Here is a tiny trained network, its code and every weight. The questions are about switching its units off for an input and a target symbol, where a switched-off unit gives its printed mean instead of its output.

import numpy as np


def w(rows, s, z=0):
    codes = np.array(rows[::2]) - 128.0
    scale = np.full(codes.shape[1], s)
    scale[-1] = z or s
    return codes * scale


def f(y):
    return np.maximum(y, 0)


def softmax(a):
    e = np.exp(a - a.max(-1, keepdims=True))
    return e / e.sum(-1, keepdims=True)


def log_softmax(a):
    a = a - a.max(-1, keepdims=True)
    return a - np.log(np.exp(a).sum(-1, keepdims=True))


def net(x, mask):
    ids = ['ΞΦΩαβγδεζηλμ'.index(c) for c in x.split()]
    T = len(ids)
    res = E[ids] + P[:T]
    r = res
    for j in range(2):
        rows = slice(4 * j, 4 * j + 4)
        q, k, v = (r @ M[0][rows].T for M in (Q, K, V))
        z = softmax(np.where(np.tri(T) > 0, q @ k.T / 4**0.5, -1e9)) @ v
        o = O[0][rows]
        res = res + np.where(mask[j], z, o[:, -1]) @ o[:, :-1]
    y = f(res @ A[0][:, :-1].T + A[0][:, -1])
    res = res + np.where(mask[2:14], y, B[0][:, -1]) @ B[0][:, :-1]
    return log_softmax(res[-1] @ U[:, :-1].T + U[:, -1])


Q, K, V, O, A, B = {}, {}, {}, {}, {}, {}
E = w([
[153,49,206,166,135,195,149,172,219,54,147],'Ξ',
[96,99,151,180,83,82,157,92,60,134,40],'Φ',
[39,116,159,68,149,89,143,110,198,125,118],'Ω',
[84,243,63,107,103,129,54,70,145,216,152],'α',
[213,158,214,215,242,98,94,190,80,149,125],'β',
[247,148,121,83,144,21,210,146,125,200,176],'γ',
[39,118,49,154,151,173,190,121,133,137,161],'δ',
[38,82,117,89,108,97,169,111,126,175,69],'ε',
[66,103,62,175,134,126,134,195,113,109,83],'ζ',
[121,133,183,170,25,216,49,135,74,166,96],'η',
[231,195,121,144,106,46,165,202,197,92,35],'λ',
[96,109,91,219,135,136,174,80,123,110,174],'μ',
],0.015)
P = w([
[211,2,15,126,222,205,87,67,235,135,90],'0',
[113,150,88,167,149,145,194,171,146,146,189],'1',
[94,166,131,161,147,144,195,162,134,145,174],'2',
[73,182,154,150,140,136,202,136,137,139,164],'3',
[70,207,180,142,136,133,191,120,139,143,148],'4',
[54,218,215,122,148,130,196,99,137,139,141],'5',
[46,220,210,127,146,118,189,100,158,152,137],'6',
],0.0059)
Q[0] = w([
[144,185,124,92,79,135,34,121,120,125,126],'h1',
[21,85,137,173,116,167,136,92,107,149,140],'h1',
[234,130,173,123,117,199,29,170,142,150,159],'h1',
[144,101,131,118,73,153,139,134,187,50,98],'h1',
[12,24,35,107,62,186,43,32,108,70,123],'h2',
[134,37,87,71,83,204,54,93,132,60,130],'h2',
[236,186,138,103,121,96,62,185,136,174,166],'h2',
[90,162,89,118,149,114,145,126,130,164,129],'h2',
],0.011)
K[0] = w([
[93,227,121,167,66,138,143,115,121,146,159],'h1',
[147,74,93,137,141,219,64,94,129,155,134],'h1',
[47,210,223,153,113,139,153,194,117,109,204],'h1',
[126,103,144,124,53,152,165,170,190,72,107],'h1',
[181,103,33,176,172,160,153,176,126,125,157],'h2',
[187,125,79,201,126,126,221,254,153,84,232],'h2',
[41,247,208,112,23,62,185,150,47,148,147],'h2',
[126,92,47,69,106,97,89,77,97,211,142],'h2',
],0.0082)
V[0] = w([
[153,160,166,127,88,132,82,75,101,180,71],'h1',
[114,100,121,163,126,77,157,82,88,146,146],'h1',
[60,118,103,113,113,136,177,103,164,112,114],'h1',
[78,138,135,167,139,185,106,65,144,132,171],'h1',
[190,134,165,204,130,100,113,132,117,1,116],'h2',
[128,109,103,202,69,198,128,137,60,142,94],'h2',
[123,45,121,121,104,74,176,118,88,156,53],'h2',
[199,139,120,159,103,110,174,37,141,163,202],'h2',
],0.0097)
O[0] = w([
[166,120,125,167,93,190,189,168,164,133,144,96],'h1',
[98,79,86,196,164,171,142,91,166,49,109,76],'h1',
[101,70,124,75,198,118,105,142,125,169,104,2],'h1',
[97,148,71,130,185,114,135,147,189,149,124,115],'h1',
[74,200,178,202,95,85,113,140,172,113,155,140],'h2',
[154,220,237,75,180,138,136,103,138,134,39,104],'h2',
[64,169,92,132,166,214,149,213,137,135,60,44],'h2',
[114,88,168,255,178,107,199,53,137,188,115,181],'h2',
],0.0091,0.0046)
A[0] = w([
[198,152,192,174,82,107,143,88,116,126,150,67],'n1',
[36,97,173,166,136,222,97,118,116,199,126,165],'n2',
[185,142,152,187,124,40,97,94,191,12,139,39],'n3',
[165,116,93,81,58,127,66,90,47,92,238,122],'n4',
[68,188,72,122,16,65,122,99,180,109,127,87],'n5',
[77,158,169,164,140,49,51,140,31,193,202,94],'n6',
[159,176,98,3,83,108,178,148,166,161,138,199],'n7',
[184,213,67,70,210,76,25,89,76,158,128,166],'n8',
[55,34,54,120,191,175,64,116,45,131,119,73],'n9',
[169,153,211,167,140,209,129,167,214,10,61,160],'n10',
[149,103,136,93,99,136,163,128,11,94,58,2],'n11',
[41,147,119,60,86,218,72,135,58,59,109,91],'n12',
],0.0065,0.0039)
B[0] = w([
[142,85,154,57,163,100,113,123,189,125,110,255],'n1',
[204,84,138,140,114,146,67,123,89,74,92,173],'n2',
[114,104,75,111,144,101,155,144,121,70,180,250],'n3',
[173,198,172,179,118,184,56,213,171,134,106,170],'n4',
[240,181,62,107,121,143,164,108,132,109,68,194],'n5',
[141,79,89,109,133,204,94,135,121,206,157,226],'n6',
[103,151,125,243,130,179,105,137,82,136,140,180],'n7',
[88,187,110,97,134,138,121,35,29,48,159,181],'n8',
[144,167,247,118,93,23,163,140,147,140,173,179],'n9',
[54,109,72,97,112,114,140,169,88,155,185,242],'n10',
[62,89,97,120,237,140,121,132,171,119,196,155],'n11',
[212,103,139,122,132,166,72,57,254,59,126,151],'n12',
],0.0075,0.0097)
U = w([
[126,176,40,111,126,116,60,87,100,212,147,169],'Ξ',
[105,206,172,145,137,122,183,190,130,200,136,81],'Φ',
[179,137,201,165,46,193,25,158,145,174,118,252],'Ω',
[254,117,173,59,194,141,125,146,190,131,100,89],'α',
[95,82,166,151,56,124,131,111,60,54,132,139],'β',
[128,178,138,200,188,70,85,119,184,146,75,127],'γ',
[126,154,185,63,133,77,171,119,50,85,136,31],'δ',
[103,63,30,79,151,199,159,156,90,67,122,132],'ε',
[172,170,74,91,75,68,181,132,164,56,97,186],'ζ',
[139,56,75,63,122,117,227,149,136,217,121,118],'η',
[57,75,147,99,93,78,68,172,160,131,233,149],'λ',
[123,144,138,119,112,141,48,93,117,26,122,63],'μ',
],0.0064,0.0025)

Each question gives the input, a string of symbols that net reads in full, and the target symbol t.
The units are the heads (4 rows each of Q, K, V and O) and the neurons (one row each of A and B). Each row of codes is followed by its name. A weight is (code - 128) times the scale printed after its matrix; where a second scale follows, it is the last column's (O, A, B and U).
mask holds one flag per unit, heads first, then neurons. A switched-off unit (its flag False) gives its mean, the last column of its rows in O or B, instead of its output. The means were averaged over made-up inputs and are rounded, as every weight is.
A unit's drop is (log p(t) with every unit on - log p(t) with that unit switched off) / (log p(t) with every unit on - log p(t) with every unit switched off).
The circuit of an input: a set's keep is (log p(t) with only the set's units on - log p(t) with every unit switched off) / (log p(t) with every unit on - log p(t) with every unit switched off). Starting from the 12 units with the biggest drops (on a tie, the unit counted first), units are removed one at a time, each time the one whose removal leaves the highest keep (on an exact tie, the one counted first), for as long as the keep stays at least 0.8.
units of the circuit, in order: the units of the circuit, biggest drop first
most important unit: the unit with the biggest drop
top k neurons: the k neurons with the biggest drops, biggest first
heads that matter: for each layer, one digit per head in row order, 1 if its drop is at least 0.15 and else 0, layers parted by /
drop of u: that unit's drop, to one decimal
input β α β μ β ε, target ζ: units of the circuit, in order -> [n5, h1, h2]
input ε ζ Ξ λ, target ε: units of the circuit, in order -> [h2]
input ζ Ξ β Φ, target μ: units of the circuit, in order -> [h2, n12, h1, n8]
input Ω α γ β ζ, target λ: units of the circuit, in order -> [n9, h1, h2]
input Ω ε δ, target λ: units of the circuit, in order -> [n9, h1, h2]
input Ξ α λ ε Φ, target Ξ: heads that matter -> 10
input ε Ξ α ζ Φ ε, target α: units of the circuit, in order -> [h2, n9, n12]
input Ω α Ξ β, target α: top 3 neurons -> [n1, n10, n4]
input Φ η β Ω, target ε: units of the circuit, in order -> [h1, h2, n10]
input α δ β Φ β γ, target Φ: units of the circuit, in order -> [h2, n7]
input α λ ε η μ, target η: units of the circuit, in order -> [h2, h1]
input ζ Ξ η λ, target δ: units of the circuit, in order -> [h2, n8, h1]
input β ζ β α β β δ, target ζ: units of the circuit, in order -> [n5, h1, h2]
input Ξ ζ α ε Φ β μ, target Ξ: heads that matter -> 10
input Ξ β ζ ε, target Ξ: most important unit -> h1
input μ η Ω λ λ, target Ω: top 2 neurons -> [n4, n7]
input δ η η ε δ β, target ε: units of the circuit, in order -> [h2, n10]
input β β β Φ λ, target Φ: units of the circuit, in order -> [h2, n10]
input β β Φ Ω β β β, target Ω: top 2 neurons -> [n4, n3]
input Φ Ξ β ζ β, target Φ: heads that matter -> 01
input μ ζ Ξ β γ Ξ ζ, target γ: heads that matter -> 11
input δ μ Φ η δ, target δ: top 2 neurons -> [n9, n8]
input β α β β λ Φ, target ζ: most important unit -> n5
input ζ Ξ Φ ε, target μ: top 3 neurons -> [n12, n8, n7]
input Ω β λ α λ α γ, target α: top 2 neurons -> [n4, n1]
input ε δ ε δ, target α: top 2 neurons -> [n9, n12]
input α γ δ, target η: drop of h2 -> 0.7
input γ λ Φ λ β Ω, target β: drop of h1 -> 0.4
